Below are the code and all the weights of a small trained network. Each question names an input and a target symbol and asks about switching units off, where a switched-off unit gives its printed mean instead of its output.

import numpy as np


def w(rows, s, z=0):
    codes = np.array(rows[::2]) - 128.0
    scale = np.full(codes.shape[1], s)
    scale[-1] = z or s
    return codes * scale


def f(y):
    return np.maximum(y, 0)


def softmax(a):
    e = np.exp(a - a.max(-1, keepdims=True))
    return e / e.sum(-1, keepdims=True)


def log_softmax(a):
    a = a - a.max(-1, keepdims=True)
    return a - np.log(np.exp(a).sum(-1, keepdims=True))


def net(x, mask):
    ids = ['ΓΞΨΩαβδεζηθλσφ'.index(c) for c in x.split()]
    T = len(ids)
    res = E[ids] + P[:T]
    r = res
    for j in range(3):
        rows = slice(2 * j, 2 * j + 2)
        q, k, v = (r @ M[0][rows].T for M in (Q, K, V))
        z = softmax(np.where(np.tri(T) > 0, q @ k.T / 2**0.5, -1e9)) @ v
        o = O[0][rows]
        res = res + np.where(mask[j], z, o[:, -1]) @ o[:, :-1]
    y = f(res @ A[0][:, :-1].T + A[0][:, -1])
    res = res + np.where(mask[3:11], y, B[0][:, -1]) @ B[0][:, :-1]
    return log_softmax(res[-1] @ U[:, :-1].T + U[:, -1])


Q, K, V, O, A, B = {}, {}, {}, {}, {}, {}
E = w([
[200,87,109],'Γ',
[71,147,119],'Ξ',
[34,142,152],'Ψ',
[52,90,48],'Ω',
[207,103,148],'α',
[132,69,100],'β',
[140,113,172],'δ',
[168,131,230],'ε',
[42,131,126],'ζ',
[7,51,135],'η',
[145,53,51],'θ',
[195,131,194],'λ',
[72,83,14],'σ',
[55,122,94],'φ',
],0.018)
P = w([
[115,239,87],'0',
[163,10,218],'1',
[230,108,206],'2',
[129,126,156],'3',
[136,92,178],'4',
[130,81,172],'5',
[119,73,168],'6',
[129,85,174],'7',
[116,61,140],'8',
],0.014)
Q[0] = w([
[124,166,137],'h0',
[155,116,80],'h0',
[51,248,57],'h1',
[145,80,143],'h1',
[136,143,113],'h2',
[176,57,172],'h2',
],0.016)
K[0] = w([
[121,172,137],'h0',
[175,99,41],'h0',
[127,23,171],'h1',
[141,165,136],'h1',
[109,95,136],'h2',
[130,254,77],'h2',
],0.02)
V[0] = w([
[129,186,91],'h0',
[163,98,80],'h0',
[145,210,230],'h1',
[8,165,172],'h1',
[174,142,58],'h2',
[182,157,179],'h2',
],0.016)
O[0] = w([
[150,89,169,1],'h0',
[114,156,179,160],'h0',
[202,49,80,172],'h1',
[213,168,62,77],'h1',
[79,113,236,209],'h2',
[125,9,125,160],'h2',
],0.015,0.0083)
A[0] = w([
[140,24,115,149],'n0',
[112,158,62,177],'n1',
[8,121,119,98],'n2',
[171,127,101,5],'n3',
[122,122,197,28],'n4',
[134,129,200,42],'n5',
[164,151,103,40],'n6',
[105,157,133,67],'n7',
],0.012,0.015)
B[0] = w([
[135,176,164,251],'n0',
[135,102,187,162],'n1',
[172,121,113,218],'n2',
[2,39,98,147],'n3',
[111,117,34,177],'n4',
[104,94,82,174],'n5',
[88,174,81,144],'n6',
[110,122,130,144],'n7',
],0.012,0.03)
U = w([
[61,29,110,71],'Γ',
[206,133,89,250],'Ξ',
[119,84,38,35],'Ψ',
[154,194,237,96],'Ω',
[117,87,254,210],'α',
[93,151,166,238],'β',
[249,124,155,180],'δ',
[209,23,102,56],'ε',
[161,145,64,192],'ζ',
[139,192,76,2],'η',
[41,126,91,47],'θ',
[251,127,240,20],'λ',
[64,183,147,71],'σ',
[222,190,164,246],'φ',
],0.0092,0.005)

Each question gives the input, a string of symbols that net reads in full, and the target symbol t.
The units are the heads (2 rows each of Q, K, V and O) and the neurons (one row each of A and B). Each row of codes is followed by its name. A weight is (code - 128) times the scale printed after its matrix; where a second scale follows, it is the last column's (O, A, B and U).
mask holds one flag per unit, heads first, then neurons. A switched-off unit (its flag False) gives its mean, the last column of its rows in O or B, instead of its output. The means were averaged over made-up inputs and are rounded, as every weight is.
A unit's drop is (log p(t) with every unit on - log p(t) with that unit switched off) / (log p(t) with every unit on - log p(t) with every unit switched off).
The circuit of an input: a set's keep is (log p(t) with only the set's units on - log p(t) with every unit switched off) / (log p(t) with every unit on - log p(t) with every unit switched off). Starting from all 11 units, units are removed one at a time, each time the one whose removal leaves the highest keep (on an exact tie, the one counted first), for as long as the keep stays at least 0.8.
circuit, biggest first: the units of the circuit, biggest drop first
unit that matters most: the unit with the biggest drop
k most important neurons: the k neurons with the biggest drops, biggest first
heads that matter: for each layer, one digit per head in row order, 1 if its drop is at least 0.15 and else 0, layers parted by /
input Ω σ η α, target Ω: unit that matters most : h1
input Ψ η λ Γ Ψ α Ω λ, target Ψ: 2 most important neurons : [n3; n6]
input σ Ψ ζ Γ Ψ φ λ σ α, target σ: heads that matter : 011
input Ξ η ε α φ σ Ψ α, target Ξ: heads that matter : 010
input θ σ λ Ω η θ σ β, target θ: heads that matter : 011
input φ α α α Ω α β, target φ: heads that matter : 011
input Γ θ ε Γ, target Γ: 3 most important neurons : [n4; n0; n5]
input Γ ζ σ α Ψ λ, target Γ: heads that matter : 011
input Ψ α δ, target Ψ: 2 most important neurons : [n3; n6]
input Ω α α, target Ω: 2 most important neurons : [n2; n4]
input η α α α ε λ η Γ λ, target η: 2 most important neurons : [n6; n3]
input φ β Ψ λ ε α, target φ: circuit, biggest first : [h1; h2]
input η θ λ Ξ Ω Ψ β Γ, target η: circuit, biggest first : [h1; h2; n6]
input Γ ε ε Ξ Ω α η Γ, target Γ: circuit, biggest first : [h1; n4; h2; n5]
input Γ δ α, target Γ: circuit, biggest first : [n4; h1; n5; h2]
input σ η Γ ε ε ζ σ η λ, target σ: circuit, biggest first : [h2; h1; n4]
input Ξ α ζ α δ, target Ξ: circuit, biggest first : [h1]
input λ α δ, target λ: heads that matter : 010
input Ψ α Ψ η, target Ψ: circuit, biggest first : [n3; h1; h2]
input θ ζ Ψ Ω ε, target θ: circuit, biggest first : [n4; h1; n5]
input δ Ξ Ξ Γ ε ε Γ, target δ: circuit, biggest first : [h1; n0; n4]
input Γ Γ ε ε, target Γ: circuit, biggest first : [h1; n4; n0]
